In the rows, zero is written as 128.
Each row has a class, written as a number after it; each block has new classes, again numbered from 0 up.
[ 89 184 115 170  50 162 108 126 111 173  92 130 148 134 136 117  91 175
 158 114  85 123 149 157 141  98 110 161 170 122 144 169 146]  0
[112 165 139  86  99 154 141 137 102 188 138 153 152 150 122 127 134 170
 189 133 140 144 191 121 143 150 133 155 125  90 102 114  57]  9
[105 168 105 177  81 143 110 122 106 159  93 111 154 132 121 133  93 185
 156 136 104 156 151 157 151 124 128 182 170 120 145 160 152]  9
[114 163 112 157  67 146 102 129 119 181 106  94 160 145 127 123  98 192
 163 134 101 159 156 166 154  94 124 180 155 112 135 169 152]  3
[ 84 188 144  76 106 189 147 119 161 141  62 143  99 124 147 131 164 138
 152 123  92 149 137 180 146 143 168 142 154 101 135 129 163]  6
[123 168 146  80  96 164 136 140 130 201 157 159 158 151 130 135 127 173
 179 140 138 134 183 121 155 137 108 139 127  95  94 113  52]  10
[ 80 177 165  83 116 191 140 128 145 133  70 139  91 111 147 138 164 118
 156 123  94 138 144 181 142 165 162 143 162  98 146 118 146]  5
[105 170 114 168  78 145 100 129 129 194  95 110 160 143 145 127  96 193
 163 133  91 153 165 157 157  97 110 151 172 117 141 167 147]  8
[123 174 114 161  75 157 100 135 104 179 107  87 152 153 126 138 105 196
 158 131  89 137 147 169 143 103 120 173 170 114 144 162 141]  5
[123 150 148  89 109 156 136 142 122 183 133 115 152 161 121 126 129 191
 181 140 132 135 185 129 158 133 106 160 131  93 112 111  69]  4
[110 158 151  81  91 155 138 140 128 173 143 136 164 160 127 118 127 171
 186 141 140 116 183 126 148 138 111 138 136 102 123  96  52]  2
[122 148 146  85  99 155 144 136 118 183 143 120 143 150 137 117 128 181
 182 138 127 130 179 126 151 124 120 155 127  90 126 104  45]  11
[109 141 167  79 106 183 161 115 164 130  76 140  99 110 141 144 155 137
 147 117 103 123 157 181 152 138 143 149 143 108 132 109 123]  1
[111 166 112 167  63 147 116 126 112 182  99 135 147 133 133 138  90 176
 156 122  93 140 128 158 136 120 114 158 181 123 132 182 155]  4
[118 157 135  93 108 147 147 145 117 180 139 127 158 159 112 120 134 193
 175 148 124 128 175 129 148 129 113 145 123  95 124  95  36]  6
[118 156 146  89 114 156 146 135 110 168 127 132 145 151 117 129 133 177
 176 135 127 127 191 129 145 135 135 170 123  97 122 109  52]  9
[ 78 188 145  83 106 187 155 120 155 137  59 146 106 123 141 135 158 132
 149 124  99 144 135 178 143 156 161 136 154  99 135 119 162]  6
[114 189 119 156  63 151 112 134 104 183 121 138 158 135 142 151 101 167
 165 117  94 121 148 168 123 117 119 147 183 123 130 159 116]  5
[ 76 179 149  91 112 191 146 112 142 116  49 144  92 115 139 133 156 123
 151 125  98 154 141 179 143 155 177 162 160 107 143 136 166]  9
[110 143 145  72  88 156 135 142 122 177 147 122 151 155 127 111 127 186
 182 134 129 119 176 119 149 137 111 151 136  96 126 118  32]  7
[ 84 175 167  84 119 190 143 110 176 131  84 166 101 105 148 133 149 119
 142 124 106 133 133 179 150 157 154 139 153 112 134 130 148]  10
[108 159 139  89  93 158 131 147 116 175 127 112 152 160 140  96 119 184
 184 127 133 137 193 125 154 119 106 141 122  93 122  99  51]  0
[ 66 185 176  92 131 185 145 120 152 140  43 156 107 125 145 145 156 121
 149 132  95 142 145 175 137 157 159 129 152 104 128 128 154]  8
[114 152 135  75  83 155 131 147 117 205 155 156 155 150 120 105 134 171
 191 153 134 146 185 125 154 139 106 151 127  85 117 114  35]  1
[114 172 109 179  61 138 116 125 114 199 116 108 149 125 131 140  89 176
 164 136 104 143 116 157 149 119 117 157 178 119 135 166 155]  11
[122 163 142  76  91 159 125 153 114 204 157 129 152 155 140 132 139 177
 201 129 136 141 198 126 144 140 114 138 135  87 102 100  46]  5
[122 166 135  75  99 161 130 136 133 202 164 155 163 157 134 124 124 179
 182 145 133 140 189 120 156 127 105 142 124  91 100 106  48]  10
[102 155 165  98 121 187 168 114 149 128  59 135  96 118 135 164 151 132
 140 120 100 122 137 172 149 147 136 142 153 104 113 102 165]  4
[ 95 174 135  91  81 153 127 149 115 201 131 137 160 154 125 113 126 164
 189 133 144 136 183 111 144 135  85 128 117  91  99 103  68]  0
[ 98 171 160  84 103 180 172 121 162 151  76 157 106 111 146 136 157 150
 147 107 105 128 151 184 144 139 147 117 146 107 122 104 103]  6
[ 82 168 157  84 113 191 147 116 166 134  63 130  95 119 146 126 152 135
 153 123 103 143 140 177 157 148 151 153 161  99 139 124 174]  4
[117 150 141  84  88 153 142 136 121 193 148 135 139 145 132 124 130 179
 183 139 122 125 178 121 145 121 116 148 126  89 123 112  46]  11
[ 94 173 144  81  89 159 133 148 111 187 127 141 170 160 119 130 125 154
 188 147 150 151 202 117 150 137 103 152 117  83  98 107  71]  3
[ 97 178 122 178  51 145 112 127 109 166 106 152 162 131 125 140  86 175
 158 137  97 126 132 162 133 126 118 142 188 133 141 162 124]  2
[111 169  99 165  58 147  94 135 121 193  98  89 153 146 138 104  88 192
 161 119 102 155 155 148 155  96  98 161 153 118 143 172 161]  0
[121 152 154  90 102 150 140 148 120 162 130 120 165 163 123 118 125 185
 175 148 141 127 183 131 151 136 108 137 134 108 127  91  37]  2
[108 149 154  88  92 153 141 149 110 169 128 122 159 153 118 126 127 180
 184 138 146 142 194 129 150 126 120 155 117  89 108 108  46]  3
[121 163  97 150  61 150 104 126 123 185 110 112 155 145 130 126  94 188
 155 138  85 148 148 160 154  98 118 183 169 115 152 168 149]  1
[116 180 100 166  67 134 119 125 108 179 116 157 151 124 134 137  96 171
 145 124  83 130 132 163 134 107 130 137 175 127 135 169 119]  6
[116 161 152  85  99 150 132 146 124 176 133 130 162 154 127 120 129 182
 182 146 132 124 184 128 157 133 116 143 134 104 124  97  48]  2
[126 150 139  97 103 149 152 138 114 183 147 119 148 150 132 131 125 181
 182 144 121 124 174 131 145 135 121 153 131  89 128 103  54]  11
[ 88 176 157  90 126 191 144 108 144 125  55 147  88 113 138 133 159 126
 143 122  90 145 149 182 147 146 183 170 148 106 140 138 166]  9
[117 149 147  84  91 155 133 144 121 165 132 119 158 166 122 119 130 193
 181 145 132 128 179 126 150 128 119 143 134 102 125  98  53]  2
[101 177 137  71  83 165 132 147 114 193 142 140 157 158 128 127 132 165
 191 149 130 131 171 117 150 152 111 144 147  91 105 118  56]  7
[113 179 114 166  64 138 114 127 106 158  99 147 157 129 133 161  96 166
 148 133  85 117 133 157 134 120 130 144 182 132 134 159 153]  2
[106 168 149  92  81 152 132 151 120 184 136 146 166 152 122 128 125 164
 189 152 150 134 175 117 151 148  97 125 141 105 107  99  51]  2
[107 151 152  87 111 158 137 141 126 183 134 131 159 160 137 111 138 183
 189 142 125 126 200 128 153 117 112 137 127  88 119 108  45]  8
[121 178 110 157  66 154  97 137 109 190 117  93 155 148 138 142  99 192
 170 125  94 146 156 162 147 109 121 169 181 115 138 158 141]  5
[106 152 159  91 118 176 177 112 143 116  76 157  98 105 141 148 153 125
 143 112 119 126 156 185 134 153 153 120 145 110 120 106 103]  9
[114 169 108 165  65 146 117 120 108 178 109 146 150 135 135 148  91 166
 154 122  88 131 135 157 133 116 108 154 185 123 126 174 154]  4
[ 99 150 162  83  99 190 161 115 156 133  69 154  96 110 136 142 151 128
 138 121 100 122 149 176 153 132 140 148 145 105 130 110 132]  1
[113 166 139  94  95 155 141 138 115 209 147 148 150 151 123 137 128 158
 181 149 131 133 180 113 144 145  99 146 120  83 108 108  72]  11
[129 178 104 154  73 152 113 121 122 175 128 161 152 132 149 142  89 171
 145 128  81 134 140 163 137 104 128 147 178 129 132 180 125]  10
[ 76 182 162  93 116 191 140 124 148 127  64 124  97 116 145 149 155 122
 155 125  95 138 135 183 140 161 162 145 169 102 143 108 159]  5
[106 170 140  72  85 164 132 148 112 200 140 138 152 160 122 128 132 173
 185 145 124 126 171 111 149 143 112 153 138  91 105 122  56]  7
[124 168 112 158  75 150 107 123 127 187 122 124 163 134 133 137  94 191
 157 135 104 149 139 160 158 119 112 158 164 117 122 161 142]  10
[105 164 146  80  79 149 133 149 117 186 140 149 171 160 121 116 121 164
 181 146 151 132 187 116 146 146  92 121 136 100 120 104  42]  2
[122 167 109 163  74 149 105 128 118 188 104 101 154 148 126 137  97 190
 162 135  99 150 143 151 159 109 102 175 174 117 127 164 171]  4
[ 89 148 176 103 124 176 161 116 163 134  66 140 112 115 146 142 153 139
 147 123 112 126 164 181 147 142 128 107 145 103 124 103 121]  8
[113 166 131  85  98 158 137 139 107 186 137 145 154 158 119 124 131 166
 188 142 142 145 192 118 140 141 117 154 123  92 107 117  58]  9
[107 156 151  85  98 159 143 148 112 170 123 123 162 158 116 124 131 168
 182 144 143 136 191 130 147 130 111 158 110  88 111 110  61]  3
[127 181 107 149  64 151 106 132 100 169 113 127 151 143 148 155  95 166
 154 116  83 122 154 166 124  96 120 146 181 124 135 168 125]  5
[115 172 143  80  88 165 125 154 105 199 150 129 154 165 123 131 135 167
 190 140 135 133 189 125 141 133 103 138 139  88 110 107  44]  5
[ 97 162 145  90  95 156 133 147 126 195 138 150 166 157 139 118 132 169
 195 145 141 140 206 117 148 129  94 116 135  89 106 109  41]  8
[107 170 110 163  57 155 119 127 108 182 105 153 152 137 119 141  94 174
 156 142  80 135 138 165 129 125 118 173 171 117 143 174 129]  1
[114 186  99 164  65 139 120 126 112 184 109 151 153 128 139 145 100 177
 150 117  76 132 139 156 137 108 136 153 176 123 135 168 143]  6
[122 168 106 166  83 143 114 127 104 170  96 112 157 139 126 130  99 189
 158 130 104 158 155 165 144 123 127 176 163 122 139 169 138]  9
[102 169 146  94 104 158 132 144 122 199 142 148 167 167 136 125 132 174
 192 151 133 138 207 120 148 125 100 124 132  87 101 107  49]  8
[129 160 107 171  87 142 108 126 111 180  99  90 150 140 126 138  95 188
 150 139  93 152 134 161 165 115 112 175 175 116 136 163 179]  4
[ 82 178 152  88 105 195 146 112 163 134  79 162 106 110 151 135 147 133
 144 126 106 148 132 180 153 155 159 132 158 101 124 124 159]  10
[123 152 142  89 111 155 142 137 113 165 137 126 145 154 118 117 133 185
 176 136 128 131 192 134 147 124 136 167 127 101 128 114  38]  9
[101 170 137  72  78 160 133 145 113 197 151 147 159 161 126 117 130 173
 183 141 128 129 175 118 143 142 106 140 145  93 109 121  40]  7
[113 164 135  82  94 151 141 147 124 185 143 136 153 155 121 118 140 189
 180 139 126 132 183 122 151 125 119 143 128  94 121 104  43]  6
[ 78 154 168  89  87 189 157 119 166 134  68 144 105 109 138 143 150 131
 156 116 123 141 164 178 144 134 134 130 137 101 114 115 134]  3
[103 151 161 100 113 175 172 109 150 137  87 144  95 102 148 152 150 122
 146 117 102 116 137 175 141 152 146 132 148 101 130 107 141]  11

Next block: new classes, numbered from 0 again.
[138 144 112 102 144 207  82  70 136  99 124 144  73 142 136 101 136 106
  96 174  98 145 121 124 151 163 139  77 131 146  97  89 140]  0
[144  92 120  76 119 128  90  78 172  74 134 124 107 137 102 127 134 115
 127 116  83 182  98 156 113 180 121 121 152 133 147 150 118]  8
[136 111 131  84 128 135  98  68 180  78 128 128 111 138  96 137 118 109
 134 114  84 166 117 149 111 174 116 122 152 137 144 152 116]  2
[121 123 132  98 140  93 152 118 134  94 140 131 137 123 150 144 180 137
 114 134 156 173 145 160  79 114 143 113 128 130  86 111 116]  8
[147 150 116 113 149 211  59  42 151  99 120 137  84 157 125 106 133 116
  94 162  99 110 113 134 155 163 142  99 144 140 112 102 137]  1
[116 138 148 113 148  87 164 118 129  92 127 126 130 126 145 154 180 147
 111 128 161 180 139 170  92 121 149 117 131 140  89 119 122]  1
[134 143 119 111 155 201  65  34 159  93 117 135  82 147 132 119 155 113
  91 155 112 121 122 129 130 157 126  87 159 136 116 100 124]  5
[135 147 133 107 162 210  67  44 130  74 117 129  74 161 131 112 158 101
  92 166 117 122 120 128 136 156 135  84 130 142 111 109 128]  3
[137 159 119 110 145 186  58  67 136  91 114 154  92 140 131 111 134 116
 105 153 100 142 105 121 141 160 138  81 118 147  98 109 130]  6
[125 112 105  82 114 143  99  40 169 103 128 110 103 138 129 123 155 100
 108 127  78 170 102 160 137 177 136 123 167 140 146 151 123]  4
[140 142 125 107 144 203  59  63 135 103 111 142  77 154 125 107 128 110
  99 161 105 135 103 140 143 168 138  92 129 151 111 101 132]  1
[135 145 108 102 146 211  85  70 152  92 123 147  81 141 140 105 139 105
  96 172  99 143 118 122 143 161 133  87 131 141 103  91 139]  0
[135 109 109  98 121 155  97  35 187  96 134 125 113 140 118 123 139 101
 116 123  74 175 121 155 139 163 127 118 172 134 145 141 124]  2
[140 146 122 118 141 212  69  44 133 101 119 155  79 139 136 106 161  96
 101 160  92 135 107 126 141 165 133  83 129 144  99  88 138]  7
[128 132 132 101 133  78 158 135 130 113 125 137 142 129 136 149 206 148
 107 121 149 167 161 147  93 119 156 112 120 128  75 118 116]  6
[122 135 145 101 143 104 152 108 129  65 135 119 137 132 149 145 186 136
 105 131 172 162 160 157  74 119 139 116 122 134  86 122 107]  3
[144 142 116  94 171 201  71  59 142  79 113 129  73 143 124 114 118 126
  99 171 109 145 125 129 155 163 128  71 138 143 105 108 138]  0
[144 152 121 112 156 199  65  52 130  86 122 154  94 146 135 111 147 115
  84 141  87 120  98 122 144 166 141  98 148 140 110 106 130]  6
[137  97 137  59 135 129 106  68 169  71 129 120  97 140 101 150 135 113
 116 108 113 145 135 147 112 172 115 109 166 139 132 143 106]  5
[118 156 142 116 152  84 152 114 132  89 133 138 140 120 152 153 200 138
 101 120 148 171 123 151  91 117 156 110 132 134  87 119 116]  6
[135 143 123 108 136 208  62  73 139  93 123 142  81 153 130 102 123 120
  96 164  98 138 111 135 142 158 130 104 128 152 106 101 137]  1
[143 146 116 113 169 214  72  61 145  76 128 141  77 142 134 103 124 121
  91 159 102 127 111 125 156 159 129  93 152 139 113  98 139]  0
[142  93 133  61 128 131 100  59 176  76 131 110 101 144 111 126 127 107
 112 111  96 146 118 149 126 176 122 130 153 146 132 161 105]  4
[134 106 123  89 128 135 100  61 207  75 136 132 110 138  93 136 142 104
 128 112  87 169 111 155 108 162 118 125 152 136 140 148 117]  2
[145 134 120  97 165 190  64  45 137  92 110 131  84 149 129 108 130 123
 104 159 109 130 121 134 145 166 124  96 140 143 118 123 136]  4
[138 137 122 104 141 215  66  64 136 104 116 148  75 151 125 106 140 110
  98 163 101 124 121 138 139 164 138  94 124 148  99  94 133]  1
[154  89 127  68 135 131  89  74 159  78 134 120 105 139 105 135 108 117
 128 116 100 161 120 150 122 166 120 107 147 136 131 147 107]  8
[145 129 111 114 174 205  49  50 135  96 120 141  71 142 125 102 156 116
 100 165 104 134 109 143 146 151 137  77 143 135 118  99 147]  8
[136 101 107  93 127 156 103  37 204  84 136 129 111 136 108 130 153 101
 115 118  77 170 125 158 128 159 124 119 171 132 142 145 126]  2
[132 151 123 119 142 203  72  49 153  92 121 150  77 143 136 101 164  96
  97 162  94 142 100 125 140 156 136  83 125 146 102  96 143]  7
[112 131 137  95 158  98 167 137 136  84 136 130 118 118 144 147 189 144
 108 139 162 191 148 158  99 117 138 110 128 138  79 106 129]  0
[135 109 129  79 113 139 108  65 167  57 133 115 117 147 112 132 138 102
 118 118 101 165 107 147 108 184 118 127 144 135 147 154 108]  3
[113 132 150 108 152 101 159  96 143  88 131 125 121 124 146 151 219 124
  94 123 147 173 130 161  89 117 147 110 137 137  86 115 118]  7
[116 134 145 117 154  92 156 105 136  82 126 134 124 112 143 156 194 144
 120 121 154 186 140 159  85 119 133 105 122 136  79 117 120]  7
[140  96 137  63 132 135  99  55 174  81 136 110  90 142 102 147 147  99
 103 106  99 140 121 148 125 170 123 112 179 143 138 141 103]  5
[131 143 131 113 152 206  64  41 143  87 118 141  71 145 129 104 166 105
  94 157  93 138 112 131 145 163 135  87 136 140 104 102 137]  7
[128 143 128  99 156 190  65  50 150  93 113 137  72 156 130 111 148 112
  96 164 120 135 127 126 135 157 127  74 147 144 111 102 130]  5
[123 130 143 100 151  85 163 105 131  99 122 116 132 127 149 160 186 142
 113 128 151 170 146 157  82 122 139 122 136 135  94 134 113]  4
[143 139 120 107 165 190  64  35 151  92 108 132  81 146 125 122 145 121
  99 155 115 127 124 130 135 164 122  77 160 139 119 107 130]  5
[136 107 128  87 129 133 107  65 199  71 129 136 119 139  97 138 138 108
 132 120  91 181 116 153  99 169 113 121 147 131 141 149 117]  2
[140 132 120 105 167 201  58  46 150  90 120 143  74 156 129 101 160 111
  93 165 114 133 118 137 144 147 142  78 141 132 109 101 136]  8
[143 149 116 107 172 208  80  57 141  84 118 143  74 139 133 109 131 115
  98 165 109 132 113 125 156 164 133  80 143 141 107  96 143]  0
[125 141 144 106 141  98 156 101 127  83 132 119 137 136 152 149 194 130
 109 132 169 160 153 150  81 123 143 117 125 133  86 116 105]  3
[110 146 142 126 132 119 167 104 119  87 134 143 127 135 161 146 205 115
 105 114 161 150 130 148  85 126 154 122 137 129 103 111 108]  3
[135 145 129 101 168 208  69  32 159  99 118 148  85 156 121 116 155  96
 102 169 106 131 133 132 138 150 133  86 141 136 108  99 133]  2
[135 148 133 108 158 206  67  47 131  73 118 134  79 162 138 102 157 102
  89 157 123 117 120 130 132 160 139  90 134 141 111 105 122]  3
[120 138 139 103 137  93 158 109 146  90 128 127 136 131 145 150 180 145
 109 134 157 182 144 166  91 125 147 121 129 138  84 119 120]  1
[146 145 119 107 173 206  77  55 139  80 120 140  74 138 128 109 127 121
  97 164 109 135 114 128 159 165 131  80 144 142 106 100 141]  0
[131 116 113  93 109 146  94  51 165  63 133 113 110 140 120 123 155 108
 115 119  91 176 108 156 122 183 127 125 156 134 149 151 116]  3
[149  96 138  70 143 140 111  62 178  74 137 128 108 137  99 143 124  98
 118 104  97 143 129 150 116 159 121 119 158 145 128 147 111]  2
[132 105 131  80 115 125 110  68 179  66 126 130 107 132 104 125 146 108
 128 111  89 187 108 152 121 189 119 116 141 137 137 152 125]  7
[113 135 141 105 162  93 168 117 140  77 133 121 120 125 152 149 176 149
 100 131 158 192 136 157 101 118 139 106 142 138  84 116 117]  0
[128 135 152 105 159  89 163 113 141  79 131 120 137 129 136 160 164 154
 110 130 169 163 152 164  92 113 143 117 130 134  86 127 118]  1
[132 106 134  70 115 123 104  68 183  80 127 121 106 142 106 135 137 102
 123 115  97 169 108 144 111 188 115 117 162 139 150 145 109]  5
[151 137 125 106 155 197  63  52 131  85 111 130  88 149 122 116 109 140
 104 154 105 133 131 138 150 168 125 102 143 142 108 118 131]  1
[125 129 136  99 131  97 156 118 146 102 131 123 131 133 136 149 193 147
 107 131 154 163 166 165  92 118 154 123 129 132  82 116 119]  1
[138 104 117  91 139 146  97  51 200  75 134 123 111 132  99 136 144 109
 118 118  86 170 123 161 118 155 118 118 161 134 143 150 125]  2
[132 112 111  95 111 140  94  38 188  84 134 119 107 130 112 119 157 105
 115 118  79 181  99 156 149 179 126 117 158 135 140 145 130]  7
[120 152 134 108 141  92 157 111 129  97 132 154 142 128 147 157 178 141
 111 106 155 150 133 141 108 123 154 116 137 126  88 117 110]  6
[111 134 135  86 154 103 165 127 155  70 145 128 125 117 143 145 194 137
  99 133 160 176 146 161  94 119 141 125 137 134  84 106 124]  0
[138 150 117 104 157 200  73  80 140  91 116 146  74 145 133 102 116 115
 104 175 114 148 111 121 152 158 131  70 121 149 101  95 140]  0
[118 140 131 118 136 104 150 109 134 103 135 145 132 124 147 143 174 128
 124 131 160 167 132 153  98 117 153 103 130 120 102 112 121]  8
[140  93 141  66 134 131  96  62 170  76 135 112  89 140  97 143 139 108
 109 104 103 144 121 149 123 173 116 115 173 144 138 144 103]  5
[134 108 117  79 115 129  90  48 161  90 124 109 103 132 111 134 139 114
 114 123  97 180 118 161 131 184 125  98 178 139 149 145 118]  5
